Below is a small trained network, with its code and all its weights. Each question gives an input and a class and asks what happens when units are switched off, that is, made to give their printed mean instead of their output.

import numpy as np


def w(rows, s, z=0):
    codes = np.array(rows[::2]) - 128.0
    scale = np.full(codes.shape[1], s)
    scale[-1] = z or s
    return codes * scale


def f(y):
    return np.maximum(y, 0)


def log_softmax(a):
    a = a - a.max(-1, keepdims=True)
    return a - np.log(np.exp(a).sum(-1, keepdims=True))


def net(x, mask):
    res = np.array(x, float).reshape(1, 2) / 4 @ E
    y = f(res @ A[0][:, :-1].T + A[0][:, -1])
    res = res + np.where(mask, y, B[0][:, -1]) @ B[0][:, :-1]
    return log_softmax(res[-1] @ U[:, :-1].T + U[:, -1])


A, B = {}, {}
E = w([
[5,49,171,119,165,231,70,118,93],'x0',
[83,51,46,205,68,161,134,189,240],'x1',
],0.011)
A[0] = w([
[127,147,178,117,181,91,188,62,63,105],'N1',
[179,171,75,151,119,80,162,100,111,61],'N2',
[160,142,88,190,116,45,254,64,120,111],'N3',
[124,91,132,147,163,171,93,151,72,61],'N4',
[100,82,90,130,54,174,142,216,218,50],'N5',
[105,69,155,164,170,173,101,69,115,73],'N6',
[137,83,144,145,164,223,69,115,110,66],'N7',
[225,120,78,116,80,101,121,128,126,216],'N8',
[101,93,164,135,101,83,130,34,126,255],'N9',
[110,32,201,90,125,180,99,119,146,171],'N10',
[151,152,91,149,99,172,95,86,108,122],'N11',
[151,209,154,71,209,117,120,52,132,63],'N12',
[102,123,176,121,155,222,79,32,146,58],'N13',
[143,178,173,59,125,144,80,110,113,71],'N14',
[76,156,104,152,154,127,99,181,70,91],'N15',
[190,145,171,115,120,101,179,176,192,56],'N16',
[148,39,104,154,37,152,126,170,191,87],'N17',
[104,181,184,53,100,129,116,162,61,115],'N18',
],0.0089,0.0095)
B[0] = w([
[130,109,140,164,142,149,159,69,149,219],'N1',
[195,165,178,134,205,129,71,143,136,189],'N2',
[108,172,181,97,127,77,94,223,146,224],'N3',
[197,166,186,127,205,162,112,156,178,164],'N4',
[169,120,147,163,160,168,189,91,158,244],'N5',
[154,149,182,130,174,106,89,153,149,190],'N6',
[153,147,168,118,179,93,104,172,178,193],'N7',
[93,151,123,94,86,87,91,132,80,246],'N8',
[19,119,54,56,19,67,154,90,2,238],'N9',
[99,185,130,73,104,115,61,169,134,248],'N10',
[104,116,111,125,125,111,100,69,137,128],'N11',
[157,85,118,159,170,131,159,84,233,212],'N12',
[138,130,195,131,182,132,108,186,156,196],'N13',
[207,94,140,158,192,162,200,106,163,180],'N14',
[155,125,132,111,203,134,96,166,174,147],'N15',
[175,187,238,141,211,113,76,126,198,174],'N16',
[152,80,135,137,132,162,191,104,159,239],'N17',
[109,55,124,181,144,157,176,103,147,203],'N18',
],0.0098,0.011)
U = w([
[161,197,167,109,145,132,15,177,142,54],'0',
[160,93,138,201,130,162,246,78,157,43],'1',
[56,141,86,58,4,121,113,103,52,254],'2',
],0.015,0.0082)

Each question gives the input, the list of numbers given to net, and the class t.
The units are the neurons (one row each of A and B). Each row of codes is followed by its name. A weight is (code - 128) times the scale printed after its matrix; where a second scale follows, it is the last column's (A, B and U).
mask holds one flag per neuron, in row order. A switched-off neuron (its flag False) gives its mean, the last column of its row in B, instead of its output. The means were averaged over made-up inputs and are rounded, as every weight is.
A unit's drop is (log p(t) with every unit on - log p(t) with that unit switched off) / (log p(t) with every unit on - log p(t) with every unit switched off).
most important unit: the unit with the biggest drop
top k neurons: the k neurons with the biggest drops, biggest first
drop of u: that unit's drop, to one decimal
input [2,3], class 2: most important unit : N12
input [-6,6], class 0: top 3 neurons : (N3; N8; N16)
input [-7,-8], class 1: top 4 neurons : (N12; N1; N18; N14)
input [-8,8], class 0: top 2 neurons : (N3; N8)
input [-4,-5], class 1: top 4 neurons : (N10; N12; N1; N18)
input [-7,7], class 0: top 2 neurons : (N3; N8)
input [-3,-4], class 1: top 3 neurons : (N10; N12; N1)
input [-1,3], class 2: top 2 neurons : (N12; N14)
input [-5,5], class 0: top 3 neurons : (N3; N8; N18)
input [-2,-4], class 1: top 2 neurons : (N10; N12)
input [-8,7], class 0: drop of N3 : 0.9
input [1,-4], class 1: drop of N8 : 0.2
